What can hang from each mark
tiges: sivim
sulabas: garon kelegor suriz
zoguda: mupu
sivim: kelegor suriz valet
garon: kelegor zoguda
suriz: sulabas zoguda
mupu: gosi valet
valet: gosi
sudipil: tiges
gosi: mupu
kelegor: sudipil sulabas

Known rows, with every way that one mark hangs from another
gosi{mupu{valet}}: [  0 -49 -14   6   1  -5 -35  -8  25   0 -14   5 -11  -9  -2  -4  13  34
   2  10   2 -24  10 -20  11   8 -10  21]
zoguda{mupu}: [ -1 -37 -11  13  10  12   4   2  31  13 -11   7  -3 -22   4   8   4  19
 -10   6   7  20  11 -26  20  13 -23  38]
sudipil{tiges{sivim{suriz valet}}}: [ -9  25 -13 -11  17   4   6 -30 -27  -3   7   6   6   6  -2 -18  14  11
 -18  -4 -14  21  -8   3   1   8 -13  13]
suriz{sulabas{kelegor}}: [  5 -31 -20  -4  10  16   0  24  28  -8 -23  -2 -18   9  -3   8   7   5
   9   0   5 -20 -21  -9  15 -16   3   4]
garon{kelegor{sudipil{tiges} sulabas{suriz}} zoguda{mupu}}: [  5   6  15 -14 -42  -8  26  -3  -1  -3  -9  -6  -9  41  -6  28 -39 -10
   9  -2  -9  23  19  17  29   8  26   1]
suriz{sulabas{kelegor} zoguda{mupu{valet{gosi}}}}: [  5 -18  20  10  17 -13 -34  38  27   9 -11  -3  12  -5   2   9  -7  -8
   3   0  -1 -14  -8 -10   4 -10  -5 -23]
sudipil{tiges{sivim}}: [-28 -14 -19 -17   7  -8  12  -2  -4   3  -6  16  -9  -7 -16  -7  13  25
 -20   4 -26  10   0  -9  18  15   0  16]
sulabas{garon kelegor{sudipil{tiges{sivim}}} suriz{zoguda{mupu}}}: [  1  22  44 -24 -10  23  12  15 -11   9  27 -31  28 -86 -10  16  -9 -16
  12  22   4 -47   6   0   0  18  29  -1]
zoguda{mupu{gosi valet}}: [ -8 -40  -1  13  24   1 -24  -7  13   1   4   1  11  15  27   1  -3  55
   7  -1   9 -12  42 -12  36   9 -30  16]
gosi{mupu}: [  4 -43 -21  11 -12   5 -12  -1  34  12 -19   7  -8 -19 -11  -3  18   7
  -2  13   1   0  -8 -21   5   7 -14  31]
sudipil{tiges{sivim{kelegor valet{gosi{mupu}}}}}: [  6  23 -17  -3  -1 -13 -22 -17 -22   8  -8  20  17  31 -20 -19  19   3
 -25  20 -17   5 -18   8 -17  15  -3  -6]
garon{kelegor{sulabas} zoguda{mupu{gosi valet}}}: [  0 -33  26   3   2 -21 -19 -11  -1 -13  -9  -3   1  81  24  22 -33  30
  13  -9  20   4  44  18  46   0  -6  -5]
tiges{sivim{kelegor suriz valet}}: [ 10  38   4   4  32  17 -10 -35 -32 -16   5   5  11  19  15 -24  19   6
 -10  -8  23  13 -10  13 -33   1 -18  11]
sudipil{tiges{sivim{valet{gosi}}}}: [-20  11 -23 -11  16 -14  -3 -16 -15  -3   3  19   2   6 -14 -21  10  15
 -25   9 -28  15 -16   3  -4   8 -12 -16]
tiges{sivim{suriz valet}}: [ -6  17  -4   4  39  18  -5 -36 -11 -23  10  -1   1 -11  11 -29  16   8
 -12 -10   9  18  -5   6 -25   0 -30   6]
kelegor{sudipil{tiges} sulabas{garon{zoguda{mupu{gosi}}} suriz}}: [ 10   4  -1  -3 -29   3  32  -2 -18  16  13 -25 -14   9  -3  34 -25   3
  12   7  -8 -11  26  12  26   5  23 -20]
suriz{sulabas zoguda{mupu}}: [  1 -21  -3  15   5 -12   7  35  30  16 -11  -4   5 -26   5   7   6 -29
 -10 -14 -11  28  -5 -25  -4  -1 -10  12]
garon{zoguda{mupu{gosi valet}}}: [-17 -43  25   7  17 -13 -24 -13  -4   7   7  10  13  25  20   8  -7  33
   4   4  32   0  44  -5  32  -4 -31  18]
suriz{sulabas{garon kelegor{sudipil{tiges{sivim{valet}}}}} zoguda}: [  5  32   1 -16   2  -1   0  16 -15 -18  20 -21   4 -42 -10 -10   8 -35
   1   4  -7 -41 -14  -1 -32 -14  31 -14]
sulabas{suriz}: [-10 -20  -2 -13   3  16  13  -1  15   9  -4  -2  -3 -27  11  13   1  16
  15  -1   0   0 -14  -6  14   8  -9   3]
mupu{gosi}: [-15 -28 -14   6   6   1   1  -1  12   5  -1   9  -1  19  18  -5   8  31
  15  -7   7  -1   6  -5  26  -4 -19  14]
valet{gosi}: [-15 -25 -19  12   3  -6  -2   5  26  13 -12  30 -15   5  -7  -7   5  15
  -4   4  -1  20 -25  -7   3  -3 -21 -11]
sivim{suriz{zoguda{mupu}} valet}: [ 17  24  22  18  16   6  -8 -16  -3  16  14 -11  27 -29  25  -6   7 -30
  -4 -10  18  41 -13 -15 -14   1 -31  32]

Rows
[-13   9   7  -1  17 -16  -3   8 -14   6  -2   1  11   1  -2  -4   6   6
 -20 -18 -30  20  18  -3   6  11  -5   1]
sudipil{tiges{sivim{suriz{sulabas zoguda{mupu{valet}}}}}}
[ 35  29 -22  27  -7  23 -19  -9  18 -15 -10  -3  -4  27 -12 -30   6 -27
  11   4   5  -4 -32  17 -41 -28 -14 -26]
sivim{suriz{sulabas{kelegor{sudipil}}} valet{gosi{mupu}}}
[-20  27 -33  -2  -2 -11   4 -15  -5 -19  12  20 -18  -1 -20 -38   4  11
 -16   5 -30   8  -6   3 -27  -3   0 -15]
kelegor{sudipil{tiges{sivim{valet{gosi}}}}}
[  1  -6  54  -9  12   4 -31  21  14  20   5 -15  31 -37  11  19 -17   3
  21  13  14 -28 -12   1  17   6  -5 -22]
sulabas{kelegor suriz{zoguda{mupu{valet{gosi}}}}}
[  7   7  -2 -12 -25  -3  12  36   1   7   4 -12  -9 -35 -13  10   5 -33
  13   4  -4 -36 -20 -12  -5 -16  41   3]
suriz{sulabas{garon kelegor{sudipil{tiges}}} zoguda}
[  6  46  -7 -17  -5  -6  20  -2 -25 -12  27 -40 -18 -45  -5   7 -11 -17
   0  -4 -35 -20  -7   7 -25  10  35 -40]
kelegor{sudipil{tiges{sivim{valet}}} sulabas{garon suriz{zoguda}}}
[  7  -5  -4  -2 -18  10  28  -4   0  -6   8 -21 -44 -21  -2  26 -18  -5
  16   2  11 -16   0   6  -5  -8  21 -24]
kelegor{sudipil sulabas{garon{zoguda} suriz}}
[  5   8  39 -11 -30  14  22   1   8   1  20 -15  29 -62  16  15 -16 -24
  27  -3  17 -13  10   1  -5  15  20   9]
sulabas{garon{kelegor{sudipil}} suriz{zoguda{mupu}}}
[  5  -9  12  10  12 -17 -15  20  19  18  -7 -21 -10  -9  10  28 -23   8
   5  -9 -22   8  -7   0  11  12  -4 -48]
kelegor{sulabas{suriz{zoguda{mupu{valet{gosi}}}}}}
[  3 -26   9  14  15 -12 -14  21   4   9  12 -15  22 -16  25  14   4   3
   8 -13   7 -23  30 -13   6  -2  -8  -9]
suriz{sulabas{garon} zoguda{mupu{gosi valet}}}
[ -3 -18   1  19   5 -14   1  34  22  16  -4  -7  18  -1  15   4   4 -20
   3 -20 -10  20   8 -14   4  -6 -16   2]
suriz{sulabas zoguda{mupu{gosi}}}
[ 18  28  10  14  -7  -5   5  19 -14  22 -16  10   6  30  15   4  18 -36
   7 -27  16  31 -30   0 -20 -13   5  15]
sivim{kelegor suriz{sulabas zoguda}}
[-25  20  23 -16 -31 -11  21 -24 -24 -21   2  28  -2  39 -11 -18 -11  -7
   3 -10  10  28  15  25   1  -7  15  20]
garon{kelegor{sudipil{tiges{sivim{suriz}}}} zoguda}
[  3 -41  11  -5   1  -3  -2  -6  -1 -14  -7   9   8  21  12  21  -8   5
   3  -3  30 -14  31   2  15  -7   0   3]
suriz{sulabas{garon{kelegor zoguda{mupu{valet}}}}}
[  0  28 -32 -14 -12 -11  11 -16  -2 -44  -2  -6 -30  42  -6 -15 -19  10
  -3 -12 -33   4   4  15   0   6  30 -11]
garon{kelegor{sudipil{tiges{sivim{valet}}} sulabas}}
[ -8  19   0 -11  -7  22   7  -3  -3 -13   1   3 -16  -4 -18 -17   2  14
   5   7  -3 -17  -5   5   7  -4  16  19]
sulabas{kelegor{sudipil{tiges{sivim{suriz}}}}}
[ 42  34 -39  30 -16  -6 -25  -9   6  -8 -13   1 -31  50 -10 -17  -1 -11
  -4  11  -5   1 -27   9 -43  -6   8 -25]
sivim{kelegor{sudipil sulabas} valet{gosi{mupu}}}
[ 13  41  -7   5  -3  -3 -17 -26 -33  13  -7  20  22  41 -16 -22  21  -3
 -21  11  -9  20 -21  18 -20  11  -9  -6]
sudipil{tiges{sivim{kelegor suriz valet{gosi{mupu}}}}}
[-14 -38  21  11   5  -4  -1  -6   4  18   3  12  15  16  12   8  -2   9
  -1   6  32  23  27  -6  27  -5 -33  29]
garon{zoguda{mupu{gosi}}}
[ -3  26 -14 -18  12  -6  -6 -19 -36  -2   1  13  10  23  -2 -12  17  14
 -20   8  -9   3 -10  -1  -4  14   5  19]
sudipil{tiges{sivim{kelegor valet}}}
[ 14 -41  13  -1   7  21   3  14   9   7  -9  -6   2 -12  -6  28   1 -13
   1  18  40 -24   3  -8  15 -14  -2  12]
suriz{sulabas{garon{zoguda{mupu}} kelegor}}
[ 14 -24   4   5  -7  23   9  13  13  -9  -1  -5 -12 -17 -11  13  -4 -17
   5  17  37 -31  10  -5  -4 -20  10  12]
suriz{sulabas{garon{zoguda{mupu}} kelegor{sudipil}}}
[ 16 -11  54 -15   3  30   2  17   6  27  14 -31  38 -85  12  37  -5 -18
  23  22  35 -42 -12 -10  18  13   7  10]
sulabas{garon kelegor suriz{zoguda{mupu}}}
[-10  18 -33 -13  -9   0  29   5   2 -16  -3 -20 -45  -1 -17   3 -15  17
  -2  -9 -50  -2   1   9   0  11  27 -34]
kelegor{sudipil{tiges{sivim}} sulabas{suriz}}
[  6  29   4   0 -22   1  12  26   0  10  -6  -5  -7   4  -7  -2   4 -33
  16 -15  -9   7 -26  -1  -2 -20  23  10]
sivim{suriz{sulabas{kelegor{sudipil{tiges}}} zoguda}}
[  0 -36  10   4  -3  -9  -6  -2   3  -8  -9  20   9  34   4  15 -11   2
   1  -1  25  -6  19  12   6 -10  -5 -24]
suriz{sulabas{garon{kelegor zoguda{mupu{valet{gosi}}}}}}
[-15  21 -36   2 -11   3  27   0  -2 -18  -4  11 -28  11 -19 -26   9   4
 -10 -17 -34  17   5   4 -17  -6  11  -1]
kelegor{sudipil{tiges{sivim{suriz{sulabas}}}}}
[ -3  41 -16  10  18   0 -16 -21 -14 -29  10  21  -6  15  -3 -42   9   6
 -13   3   8   1 -11  14 -59  -6  -9 -20]
tiges{sivim{kelegor{sudipil} valet{gosi}}}
[-16  41   7  -3  11 -19  -3 -13 -27  12  12  12  19  -1  -7 -22  12 -15
 -18  -6 -22  37 -26   9 -17   3 -15 -14]
sudipil{tiges{sivim{suriz{zoguda} valet{gosi}}}}
[  3 -15  -7  -6 -35  -2  30   2  -4  -5  -5  13  -1  19 -10  14 -10 -19
  -1   1   8   3  21   3  11  -7  22  15]
suriz{sulabas{garon{kelegor{sudipil{tiges}} zoguda{mupu}}}}
